Here is a tiny trained network, its code and every weight. The questions are about switching its units off for an input and a class, where a switched-off unit gives its printed mean instead of its output.

import numpy as np


def w(rows, s, z=0):
    codes = np.array(rows[::2]) - 128.0
    scale = np.full(codes.shape[1], s)
    scale[-1] = z or s
    return codes * scale


def f(y):
    return y / 2 * (1 + np.tanh(0.7978845608 * (y + 0.044715 * y**3)))


def log_softmax(a):
    a = a - a.max(-1, keepdims=True)
    return a - np.log(np.exp(a).sum(-1, keepdims=True))


def net(x, mask):
    res = np.array(x, float).reshape(1, 3) / 4 @ E
    y = f(res @ A[0][:, :-1].T + A[0][:, -1])
    res = res + np.where(mask, y, B[0][:, -1]) @ B[0][:, :-1]
    return log_softmax(res[-1] @ U[:, :-1].T + U[:, -1])


A, B = {}, {}
E = w([
[17,128,104,163,173,202,212],'x0',
[124,42,28,31,54,59,86],'x1',
[38,114,157,39,1,151,170],'x2',
],0.0093)
A[0] = w([
[50,155,145,142,113,183,211,228],'neuron 0',
[109,121,135,217,181,132,129,253],'neuron 1',
[253,151,144,192,181,104,77,230],'neuron 2',
[130,81,42,87,90,59,96,203],'neuron 3',
[82,133,143,248,215,132,160,201],'neuron 4',
[93,116,97,48,62,90,96,205],'neuron 5',
[105,116,149,173,165,168,135,225],'neuron 6',
[145,107,126,138,131,143,113,105],'neuron 7',
],0.011,0.004)
B[0] = w([
[49,133,170,129,83,214,187,225],'neuron 0',
[145,202,82,190,115,100,165,213],'neuron 1',
[193,133,147,190,223,54,68,254],'neuron 2',
[126,40,8,94,107,91,2,248],'neuron 3',
[134,190,11,209,92,142,127,248],'neuron 4',
[145,111,123,15,7,36,75,242],'neuron 5',
[90,172,102,216,127,156,119,190],'neuron 6',
[131,111,127,160,139,115,122,129],'neuron 7',
],0.01,0.014)
U = w([
[80,113,250,86,114,169,162,158],'0',
[197,145,141,179,211,72,108,222],'1',
[91,157,112,158,126,184,169,3],'2',
[158,135,186,56,90,83,149,56],'3',
[128,75,53,73,112,102,76,159],'4',
],0.013,0.0017)

Each question gives the input, the list of numbers given to net, and the class t.
The units are the neurons (one row each of A and B). Each row of codes is followed by its name. A weight is (code - 128) times the scale printed after its matrix; where a second scale follows, it is the last column's (A, B and U).
mask holds one flag per neuron, in row order. A switched-off neuron (its flag False) gives its mean, the last column of its row in B, instead of its output. The means were averaged over made-up inputs and are rounded, as every weight is.
A unit's drop is (log p(t) with every unit on - log p(t) with that unit switched off) / (log p(t) with every unit on - log p(t) with every unit switched off).
The circuit of an input: a set's keep is (log p(t) with only the set's units on - log p(t) with every unit switched off) / (log p(t) with every unit on - log p(t) with every unit switched off). Starting from all 8 units, units are removed one at a time, each time the one whose removal leaves the highest keep (on an exact tie, the one counted first), for as long as the keep stays at least 0.8.
units of the circuit, in order: the units of the circuit, biggest drop first
most important unit: the unit with the biggest drop
top k neurons: the k neurons with the biggest drops, biggest first
drop when u is switched off: that unit's drop, to one decimal
input [-6,-4,7], class 3: units of the circuit, in order -> [neuron 3]
input [6,3,5], class 0: units of the circuit, in order -> [neuron 0; neuron 4]
input [0,0,8], class 3: units of the circuit, in order -> [neuron 3; neuron 4]
input [-2,2,-3], class 1: top 3 neurons -> [neuron 5; neuron 2; neuron 0]
input [2,1,8], class 0: units of the circuit, in order -> [neuron 0; neuron 4]
input [4,1,3], class 0: units of the circuit, in order -> [neuron 4; neuron 3]
input [-8,-3,3], class 1: top 3 neurons -> [neuron 3; neuron 0; neuron 2]
input [-1,6,-8], class 1: top 3 neurons -> [neuron 2; neuron 5; neuron 0]
input [-8,-5,7], class 3: top 2 neurons -> [neuron 3; neuron 0]
input [-6,-6,5], class 0: top 3 neurons -> [neuron 3; neuron 4; neuron 5]
input [4,4,-5], class 1: top 3 neurons -> [neuron 5; neuron 0; neuron 3]
input [0,1,-2], class 1: top 2 neurons -> [neuron 5; neuron 3]
input [-3,-2,8], class 3: top 2 neurons -> [neuron 5; neuron 3]
input [-8,-1,0], class 1: units of the circuit, in order -> [neuron 2]
input [-1,4,-6], class 1: top 2 neurons -> [neuron 2; neuron 5]
input [5,-3,-5], class 2: drop when neuron 4 is switched off -> 0.3
input [-6,-6,8], class 0: drop when neuron 3 is switched off -> 0.1
input [4,4,-6], class 1: drop when neuron 5 is switched off -> 0.3
input [6,3,-5], class 2: drop when neuron 2 is switched off -> 0.3
input [-4,-8,8], class 0: most important unit -> neuron 4
